Below is a small trained network, with its code and all its weights. Each question gives an input and a class and asks what happens when units are switched off, that is, made to give their printed mean instead of their output.

import numpy as np


def w(rows, s, z=0):
    codes = np.array(rows[::2]) - 128.0
    scale = np.full(codes.shape[1], s)
    scale[-1] = z or s
    return codes * scale


def f(y):
    return np.maximum(y, 0)


def log_softmax(a):
    a = a - a.max(-1, keepdims=True)
    return a - np.log(np.exp(a).sum(-1, keepdims=True))


def net(x, mask):
    res = np.array(x, float).reshape(1, 6) / 4 @ E
    y = f(res @ A[0][:, :-1].T + A[0][:, -1])
    res = res + np.where(mask, y, B[0][:, -1]) @ B[0][:, :-1]
    return log_softmax(res[-1] @ U[:, :-1].T + U[:, -1])


A, B = {}, {}
E = w([
[108,141,110,118],'x0',
[121,133,122,124],'x1',
[207,201,66,156],'x2',
[97,67,11,150],'x3',
[132,125,133,131],'x4',
[139,124,79,32],'x5',
],0.012)
A[0] = w([
[126,14,77,82,149],'n1',
[122,80,44,229,189],'n2',
[211,117,81,152,70],'n3',
[58,112,165,174,152],'n4',
[86,99,173,123,172],'n5',
[109,34,80,74,128],'n6',
[162,161,181,114,204],'n7',
[205,164,74,121,120],'n8',
[178,137,126,71,211],'n9',
[131,201,106,153,183],'n10',
[121,110,77,181,3],'n11',
[118,199,141,8,119],'n12',
[88,247,166,142,182],'n13',
[96,126,78,180,142],'n14',
[76,134,135,192,222],'n15',
[205,139,99,27,72],'n16',
[184,163,94,198,138],'n17',
[182,77,127,167,108],'n18',
[137,75,78,194,148],'n19',
[130,107,64,171,63],'n20',
[192,26,148,145,125],'n21',
[191,249,135,230,137],'n22',
],0.013,0.0065)
B[0] = w([
[46,230,85,231,242],'n1',
[137,163,224,66,251],'n2',
[146,118,197,122,173],'n3',
[151,82,182,45,203],'n4',
[107,105,184,10,205],'n5',
[105,204,68,233,233],'n6',
[198,79,129,194,217],'n7',
[190,70,196,36,202],'n8',
[73,244,191,106,201],'n9',
[161,99,37,126,190],'n10',
[172,25,122,108,158],'n11',
[150,90,185,71,215],'n12',
[208,121,55,128,218],'n13',
[93,81,228,121,189],'n14',
[205,62,128,118,206],'n15',
[167,106,179,32,201],'n16',
[134,178,116,151,201],'n17',
[122,122,120,144,151],'n18',
[95,131,165,30,205],'n19',
[145,80,186,135,179],'n20',
[102,160,93,124,162],'n21',
[154,114,82,254,251],'n22',
],0.0068,0.012)
U = w([
[148,53,115,73,225],'0',
[89,128,162,64,8],'1',
[101,160,3,176,159],'2',
],0.013,0.0017)

Each question gives the input, the list of numbers given to net, and the class t.
The units are the neurons (one row each of A and B). Each row of codes is followed by its name. A weight is (code - 128) times the scale printed after its matrix; where a second scale follows, it is the last column's (A, B and U).
mask holds one flag per neuron, in row order. A switched-off neuron (its flag False) gives its mean, the last column of its row in B, instead of its output. The means were averaged over made-up inputs and are rounded, as every weight is.
A unit's drop is (log p(t) with every unit on - log p(t) with that unit switched off) / (log p(t) with every unit on - log p(t) with every unit switched off).
The circuit of an input: a set's keep is (log p(t) with only the set's units on - log p(t) with every unit switched off) / (log p(t) with every unit on - log p(t) with every unit switched off). Starting from the 12 units with the biggest drops (on a tie, the unit counted first), units are removed one at a time, each time the one whose removal leaves the highest keep (on an exact tie, the one counted first), for as long as the keep stays at least 0.8.
units of the circuit, in order: the units of the circuit, biggest drop first
most important unit: the unit with the biggest drop
k most important neurons: the k neurons with the biggest drops, biggest first
drop when u is switched off: that unit's drop, to one decimal
input [-8,6,0,-6,-1,-8], class 0: 3 most important neurons => n1, n6, n4
input [-4,-8,0,1,-4,6], class 2: units of the circuit, in order => n2, n1
input [-6,-1,7,-6,-7,0], class 2: most important neuron => n22
input [8,6,-3,3,3,1], class 2: units of the circuit, in order => n6, n1
input [1,-7,3,8,-3,-8], class 0: 2 most important neurons => n11, n15
input [-3,2,-5,4,2,0], class 1: 2 most important neurons => n22, n5
input [3,4,7,2,-1,-1], class 0: 2 most important neurons => n8, n1
input [2,-5,2,2,8,8], class 1: 2 most important neurons => n16, n9
input [2,2,-1,5,2,-1], class 1: 2 most important neurons => n2, n22
input [2,2,-4,1,7,7], class 2: 2 most important neurons => n6, n1
input [1,0,-1,2,2,7], class 2: 3 most important neurons => n6, n1, n2
input [5,-3,-5,3,5,2], class 2: 2 most important neurons => n6, n1
input [-6,0,-1,5,2,1], class 2: drop when n5 is switched off => 0.2
input [-2,-5,6,3,-2,3], class 1: most important unit => n9
input [2,-4,5,4,2,-3], class 0: drop when n9 is switched off => 0.1
input [-1,4,-1,4,4,-2], class 1: drop when n9 is switched off => -0.1
